54,-6,-13,-34 : <143>
105,101,58,-59 : <9>
-102,-79,-72,63 : <63>
-102,-79,-72,45 : <61>
8,-67,-40,-60 : <38>
-7,-77,-8,-7 : <178>
-10,-51,-2,-19 : <154>
-11,-105,-76,-68 : <82>
57,-96,-10,-84 : <3>
52,-67,92,-60 : <42>
all <178>: -7
0 3
asked: 54,-6,-13
<143>

30,3,119,-44,-44,-6,119,119,8,-44,119,-42,-67,29,79,42  <123>
-13,-7,-44,-28,-28,48,48,-17,119,48,48,44,-28,118,13,-17  <137>
-27,3,-13,-7,-44,-6,-28,69,8,34,119,-1,48,44,-7,105  <37>
30,3,50,-7,-44,-6,-28,69,8,34,119,-42,-67,29,79,42  <79>
all <137>: -28
3 4 12
asked: -17,119,48,48,44
<137>
all <79>: 79
14
asked: -13,-7,-44,-6,-28,69,8,34,119,-1,48,44
<37>
all <123>: 119
2 6 7 10
all <137>: 48
5 6 9 10

74,9,-81,63,-45,91,28,42,38,58,107,-18,91,87,66,-16,0,-4,-18,6,-55,-11,36,88,4,24,35,-50,58,71,-21,24,-24,54,18,-21,-68,83,25 = <48>
-41,45,85,-86,64,-94,-71,-79,-7,-23,-73,35,-67,-62,-12,46,58,58,52,-23,65,28,-46,-55,22,-1,-21,94,0,-70,39,24,18,54,-24,69,58,-59,46 = <54>
-73,-53,70,-19,-64,-16,-18,-46,-64,-4,36,24,-98,44,-60,73,-50,-60,-66,-26,-58,49,-47,-13,65,-10,-46,56,-1,19,27,61,32,56,-28,-49,-21,-35,-49 = <94>
asked: -1,-21,94,0,-70
<54>
asked: 24,18,54,-24
<54>

46,-8,29,1,43,-2,-10,-5,-2 : <104>
47,0,10,9,47,41,41,74,111 : <136>
1,-4,8,0,16,-4,-6,0,-2 : <121>
11,1,8,6,19,9,9,5,13 : <108>
-22,-17,75,5,91,9,-12,-26,-11 : <72>
-1,1,0,1,-2,5,5,1,5 : <128>
34,0,10,9,-4,16,0,-6,55 : <125>
1,-3,6,-1,13,-4,-6,0,-1 : <89>
1,8,1,0,16,-4,-6,-1,-2 : <164>
asked: 11,1,8,6,19,9,9,5,13
<108>
asked: 8,1,0,16,-4,-6,-1
<164>
all <136>: 47
0 4
asked: 16,-4,-6,0
<121>
asked: -2,-10
<104>
asked: 47,41,41
<136>

-1,1,5,-6,2,56,54,78,46,80  <113>
-1,1,5,-6,2,0,54,78,46,80  <52>
-1,1,-6,-6,2,1,54,-6,46,1  <138>
2,6,1,-16,1,-4,2,7,64,82  <57>
all <138>: 1
1 5 9
asked: -6,2,0,54,78,46
<52>

-18,2,24,-36,-16,-1,-9,10,-44,-30,-43,-44,-40,-9,-25,-8,-66,-19,17,-78,26,18,-61,-15,-11,-21,-23  <34>
43,25,0,-12,25,23,-6,-9,-4,44,-8,-27,-31,20,59,41,-6,38,7,-14,16,12,-12,-18,9,41,-3  <135>
35,35,66,16,28,10,-40,-9,-9,-43,-30,-44,28,-44,29,26,36,35,16,-2,39,24,28,14,17,25,13  <51>
12,23,70,12,20,37,69,37,38,6,30,33,87,12,-24,9,17,-15,37,15,17,17,57,18,40,-18,42  <35>
all <51>: 35
0 1 17
asked: 28,14,17
<51>
asked: -1,-9,10,-44,-30,-43,-44,-40,-9
<34>
all <35>: 37
5 7 18
asked: 10,-44,-30,-43,-44,-40,-9
<34>
asked: -43,-30,-44,28,-44,29,26
<51>
all <51>: 16
3 18

